-0.30 -0.48  0.32 -0.50 -0.07 -1.45 -0.40  2.12
-0.14  1.92 -1.82  5.05  3.80 -0.20  7.07 -4.93
 0.52 -0.98  0.44  0.25  0.47  0.12  0.93  1.19
 0.53  0.57  0.57 -1.33  0.35 -1.73  0.29  1.93
-1.19  0.23 -0.27  0.32  0.13  0.15 -0.82  0.00
->
 2.12 -4.93  1.19  1.93  0.00
-0.40  7.07  0.93  0.29 -0.82
-1.45 -0.20  0.12 -1.73  0.15
-0.07  3.80  0.47  0.35  0.13
-0.50  5.05  0.25 -1.33  0.32
 0.32 -1.82  0.44  0.57 -0.27
-0.48  1.92 -0.98  0.57  0.23
-0.30 -0.14  0.52  0.53 -1.19

-5.39 -1.85
-1.03 -2.12
 1.77  1.73
-3.18 -0.01
-0.68 -0.33
->
-1.85 -2.12  1.73 -0.01 -0.33
-5.39 -1.03  1.77 -3.18 -0.68

-1.45  2.03 -1.23 -0.46  1.09  0.03  0.73 -3.10  0.56 -1.34  0.28 -0.12 -1.46
 0.90 -0.52 -0.04  1.13 -2.87 -1.49 -0.98  1.43 -2.90  0.57  0.56 -0.30 -0.88
-2.35  2.20 -1.66 -2.22  4.86  1.11  1.12 -3.79  5.29 -1.32 -0.93 -0.01 -0.70
-1.23  1.27 -1.09 -0.55  0.75  0.93  0.21 -1.42  0.12 -0.56  0.22  0.12  0.19
 1.15 -1.54  1.07  1.50 -2.65  0.36 -1.31  3.76 -2.17  1.79  0.32  0.31  1.56
->
-1.46 -0.88 -0.70  0.19  1.56
-0.12 -0.30 -0.01  0.12  0.31
 0.28  0.56 -0.93  0.22  0.32
-1.34  0.57 -1.32 -0.56  1.79
 0.56 -2.90  5.29  0.12 -2.17
-3.10  1.43 -3.79 -1.42  3.76
 0.73 -0.98  1.12  0.21 -1.31
 0.03 -1.49  1.11  0.93  0.36
 1.09 -2.87  4.86  0.75 -2.65
-0.46  1.13 -2.22 -0.55  1.50
-1.23 -0.04 -1.66 -1.09  1.07
 2.03 -0.52  2.20  1.27 -1.54
-1.45  0.90 -2.35 -1.23  1.15

-1.37  3.93  5.86  0.94  1.45  3.87  4.52
-0.56  3.89  0.25 -0.78 -0.45 -0.51  6.50
 0.01  5.66  3.68 -1.34  1.36  1.45  6.60
-2.11 -2.48 -3.33  0.16 -0.92 -1.67 -1.94
->
 4.52  6.50  6.60 -1.94
 3.87 -0.51  1.45 -1.67
 1.45 -0.45  1.36 -0.92
 0.94 -0.78 -1.34  0.16
 5.86  0.25  3.68 -3.33
 3.93  3.89  5.66 -2.48
-1.37 -0.56  0.01 -2.11

 1.87  1.12 -1.47 -1.95 -0.43  0.45 -0.85  0.08  1.75 -3.16  0.76 -1.39  0.87  0.14  2.31 -0.46
-0.16  0.40  1.05  2.56 -0.24 -1.35 -0.50  0.17  0.53  1.85 -1.10  0.53  0.05  0.16 -2.58  0.63
 1.36  0.83  0.09 -0.69  2.50 -0.41  1.28 -2.23  1.27 -2.79  2.21 -4.58  1.46 -5.21  2.54 -0.46
->
-0.46  0.63 -0.46
 2.31 -2.58  2.54
 0.14  0.16 -5.21
 0.87  0.05  1.46
-1.39  0.53 -4.58
 0.76 -1.10  2.21
-3.16  1.85 -2.79
 1.75  0.53  1.27
 0.08  0.17 -2.23
-0.85 -0.50  1.28
 0.45 -1.35 -0.41
-0.43 -0.24  2.50
-1.95  2.56 -0.69
-1.47  1.05  0.09
 1.12  0.40  0.83
 1.87 -0.16  1.36

-5.20 -0.15
 3.09 -5.77
 1.54  4.05
 3.82  1.28
 2.67 -0.06
-2.59 -1.04
-0.91  0.80
-0.46 -0.93
 1.13 -0.34
->
-0.15 -5.77  4.05  1.28 -0.06 -1.04  0.80 -0.93 -0.34
-5.20  3.09  1.54  3.82  2.67 -2.59 -0.91 -0.46  1.13

 0.05 -1.38 -1.60  0.03 -0.47 -0.43  0.35  0.15
-0.71 -1.87 -5.50 -0.22  0.30 -0.47  0.61  0.67
->
 0.15  0.67
 0.35  0.61
-0.43 -0.47
-0.47  0.30
 0.03 -0.22
-1.60 -5.50
-1.38 -1.87
 0.05 -0.71

-2.49  3.65 -2.10 -1.62 -4.50  3.95 -4.13
 0.75 -5.83 -1.29 -6.07  1.16 -5.96 -0.91
-1.56  5.81  0.50 -0.13 -2.29  6.21 -0.09
-2.39  4.83 -1.11  1.50 -3.42  5.18 -2.81
-2.23 -1.80 -3.67  2.29 -4.22 -1.30 -6.10
 2.69  0.22  3.37 -1.84  4.95 -0.15  6.18
 1.03 -6.13 -0.98 -0.95  1.35 -5.95 -0.61
 0.99 -6.01 -0.93  0.50  1.49 -6.34 -0.39
 0.26 -6.01 -2.25 -5.34 -0.17 -5.73 -2.88
-0.40  5.79  1.77 -4.51 -0.96  5.93  1.56
 1.08  4.39  3.48  0.32  2.72  3.84  4.78
->
-4.13 -0.91 -0.09 -2.81 -6.10  6.18 -0.61 -0.39 -2.88  1.56  4.78
 3.95 -5.96  6.21  5.18 -1.30 -0.15 -5.95 -6.34 -5.73  5.93  3.84
-4.50  1.16 -2.29 -3.42 -4.22  4.95  1.35  1.49 -0.17 -0.96  2.72
-1.62 -6.07 -0.13  1.50  2.29 -1.84 -0.95  0.50 -5.34 -4.51  0.32
-2.10 -1.29  0.50 -1.11 -3.67  3.37 -0.98 -0.93 -2.25  1.77  3.48
 3.65 -5.83  5.81  4.83 -1.80  0.22 -6.13 -6.01 -6.01  5.79  4.39
-2.49  0.75 -1.56 -2.39 -2.23  2.69  1.03  0.99  0.26 -0.40  1.08
